Below is a small trained network, with its code and all its weights. Each question gives an input and a class and asks what happens when units are switched off, that is, made to give their printed mean instead of their output.

import numpy as np


def w(rows, s, z=0):
    codes = np.array(rows[::2]) - 128.0
    scale = np.full(codes.shape[1], s)
    scale[-1] = z or s
    return codes * scale


def norm(h):
    return h / np.sqrt((h * h).mean(-1, keepdims=True) + 1e-5)


def f(y):
    return np.maximum(y, 0)


def log_softmax(a):
    a = a - a.max(-1, keepdims=True)
    return a - np.log(np.exp(a).sum(-1, keepdims=True))


def net(x, mask):
    res = np.array(x, float).reshape(1, 8) / 4 @ E
    u = 0
    for l in range(4):
        y = f(norm(res) @ A[l][:, :-1].T + A[l][:, -1])
        res = res + np.where(mask[u : u + 5], y, B[l][:, -1]) @ B[l][:, :-1]
        u += 5
    return log_softmax(norm(res)[-1] @ U[:, :-1].T + U[:, -1])


A, B = {}, {}
E = w([
[130,127,128,125,130,129,128,125,128,126,127,125],'x0',
[115,96,158,110,155,107,146,181,75,236,89,90],'x1',
[18,167,133,11,79,169,132,166,160,130,164,21],'x2',
[189,122,170,108,81,88,94,202,208,152,138,163],'x3',
[103,78,29,129,177,79,88,195,120,114,181,104],'x4',
[120,129,103,108,185,226,73,112,175,204,131,179],'x5',
[213,188,100,117,162,128,129,125,156,126,106,54],'x6',
[115,69,144,233,73,158,68,85,148,163,144,28],'x7',
],0.011)
A[0] = w([
[119,80,134,167,129,132,52,111,102,127,157,59,173],'0.n0',
[233,220,84,116,173,113,159,107,154,138,115,25,38],'0.n1',
[133,60,169,82,171,72,150,139,65,254,86,81,3],'0.n2',
[124,108,72,55,175,119,161,168,107,99,146,173,157],'0.n3',
[147,121,212,125,106,167,207,93,134,132,97,148,4],'0.n4',
],0.0082,0.0067)
B[0] = w([
[144,215,180,68,169,95,115,119,74,137,127,167,254],'0.n0',
[96,168,81,204,117,117,172,150,168,196,136,130,206],'0.n1',
[134,165,80,172,69,210,96,208,114,4,92,147,206],'0.n2',
[127,179,190,139,135,106,72,109,105,133,113,106,253],'0.n3',
[153,164,170,129,73,133,138,57,94,159,127,122,162],'0.n4',
],0.013,0.0056)
A[1] = w([
[147,150,72,128,102,132,106,43,201,20,203,152,25],'1.n0',
[106,64,12,116,228,72,71,203,124,94,186,106,2],'1.n1',
[133,73,161,220,101,156,44,105,133,143,170,35,72],'1.n2',
[199,90,136,81,43,70,82,186,208,179,124,150,26],'1.n3',
[86,115,104,139,145,55,93,165,126,133,179,105,72],'1.n4',
],0.011,0.0062)
B[1] = w([
[118,118,135,149,130,184,123,250,50,144,76,93,253],'1.n0',
[185,157,238,142,72,222,193,36,120,141,145,151,237],'1.n1',
[169,193,157,35,176,65,129,184,97,108,132,191,213],'1.n2',
[66,137,4,141,117,150,143,27,36,138,88,112,239],'1.n3',
[142,152,163,160,82,136,148,83,158,95,134,131,220],'1.n4',
],0.014,0.0043)
A[2] = w([
[118,118,203,78,107,158,157,84,187,137,26,79,49],'2.n0',
[170,36,137,229,254,91,128,104,144,125,96,145,1],'2.n1',
[30,44,183,131,85,111,106,128,85,118,160,212,72],'2.n2',
[140,105,88,102,200,207,26,118,196,191,163,170,73],'2.n3',
[86,183,152,122,217,92,114,90,94,111,99,113,123],'2.n4',
],0.01,0.0057)
B[2] = w([
[194,79,154,180,99,139,96,117,137,97,233,142,176],'2.n0',
[179,48,52,41,53,127,165,159,172,177,172,88,163],'2.n1',
[183,250,42,229,241,115,165,161,203,186,163,50,193],'2.n2',
[65,57,238,128,234,151,143,121,161,113,29,121,190],'2.n3',
[95,124,27,104,50,77,73,99,160,150,99,226,255],'2.n4',
],0.011,0.0068)
A[3] = w([
[171,79,152,162,130,110,128,141,92,154,109,163,22],'3.n0',
[131,116,108,170,79,10,164,140,120,65,128,72,147],'3.n1',
[21,128,142,47,121,128,129,138,187,127,178,47,2],'3.n2',
[121,88,128,124,162,147,131,181,101,96,94,116,22],'3.n3',
[190,74,109,184,179,97,143,105,117,124,102,188,5],'3.n4',
],0.013,0.0048)
B[3] = w([
[103,124,130,90,55,167,142,147,161,25,142,83,183],'3.n0',
[56,37,185,119,227,185,88,105,175,181,109,182,255],'3.n1',
[245,9,56,132,57,70,159,167,154,85,172,140,196],'3.n2',
[15,114,147,111,45,148,104,78,147,124,114,109,151],'3.n3',
[113,97,96,62,57,101,104,171,165,118,229,44,213],'3.n4',
],0.011,0.007)
U = w([
[179,153,193,139,71,176,162,54,118,116,160,124,119],'0',
[174,53,87,76,73,120,129,167,148,95,190,97,111],'1',
[113,141,120,140,129,183,104,250,75,85,90,104,113],'2',
[108,136,120,144,103,130,94,123,152,133,125,128,246],'3',
[147,195,146,35,168,41,85,143,119,113,138,164,103],'4',
[79,104,41,131,118,146,128,44,72,135,114,105,121],'5',
[141,175,97,187,186,107,143,148,207,169,147,70,95],'6',
[98,33,188,93,200,165,135,105,150,115,95,129,103],'7',
],0.014,0.012)

Each question gives the input, the list of numbers given to net, and the class t.
The units are the neurons (one row each of A and B). Each row of codes is followed by its name. A weight is (code - 128) times the scale printed after its matrix; where a second scale follows, it is the last column's (A, B and U).
mask holds one flag per neuron, layer by layer. A switched-off neuron (its flag False) gives its mean, the last column of its row in B, instead of its output. The means were averaged over made-up inputs and are rounded, as every weight is.
A unit's drop is (log p(t) with every unit on - log p(t) with that unit switched off) / (log p(t) with every unit on - log p(t) with every unit switched off).
The circuit of an input: a set's keep is (log p(t) with only the set's units on - log p(t) with every unit switched off) / (log p(t) with every unit on - log p(t) with every unit switched off). Starting from the 12 units with the biggest drops (on a tie, the unit counted first), units are removed one at a time, each time the one whose removal leaves the highest keep (on an exact tie, the one counted first), for as long as the keep stays at least 0.8.
circuit, biggest first: the units of the circuit, biggest drop first
unit that matters most: the unit with the biggest drop
top k neurons: the k neurons with the biggest drops, biggest first
top k neurons in layer l: the k neurons of layer l with the biggest drops, biggest first
input [0,4,3,3,-7,8,5,-4], class 7: top 2 neurons -> [2.n3; 1.n1]
input [-2,-5,-8,4,-7,7,1,-7], class 1: circuit, biggest first -> [3.n4; 0.n0; 1.n1]
input [0,-3,0,5,6,-6,5,-3], class 0: circuit, biggest first -> [1.n1]
input [6,1,-7,5,7,-6,0,0], class 0: top 2 neurons -> [1.n1; 1.n4]
input [1,-5,6,-6,-1,-4,-8,-6], class 6: circuit, biggest first -> [2.n2; 0.n0; 1.n3]
input [3,2,-4,5,1,8,7,5], class 7: top 2 neurons in layer 2 -> [2.n3; 2.n2]
input [2,-2,8,1,-1,-7,-1,-7], class 1: top 3 neurons -> [3.n2; 0.n0; 1.n2]
input [7,5,8,-8,8,5,5,5], class 0: circuit, biggest first -> [1.n1; 1.n4]
input [-5,-5,6,4,7,5,-1,7], class 0: top 3 neurons -> [1.n1; 0.n3; 1.n4]
input [-2,6,0,0,-2,4,7,-4], class 6: top 3 neurons -> [0.n1; 1.n0; 3.n0]
input [-7,-3,-4,-1,-5,8,0,-6], class 7: top 2 neurons -> [2.n3; 0.n0]
input [3,-7,-4,8,0,-2,-8,8], class 4: top 2 neurons -> [1.n2; 0.n2]
input [-1,-8,7,3,-1,8,-7,6], class 2: circuit, biggest first -> [1.n0; 1.n2]
input [2,-6,-6,-3,0,-7,5,8], class 4: unit that matters most -> 1.n2
input [-3,-7,8,-1,-5,1,6,-3], class 1: circuit, biggest first -> [3.n2; 1.n1]
input [2,3,-7,0,-7,0,-8,-1], class 6: top 3 neurons -> [2.n2; 1.n1; 0.n0]
input [-2,8,8,0,-2,7,-4,-6], class 1: top 2 neurons -> [3.n2; 1.n0]
input [5,-6,-3,3,-6,-2,-7,5], class 6: circuit, biggest first -> [2.n2; 1.n1]
input [-6,0,-2,5,5,-4,-5,-4], class 3: circuit, biggest first -> [0.n3; 1.n4; 0.n0]
input [2,2,1,4,-6,-2,6,8], class 4: circuit, biggest first -> [1.n2]
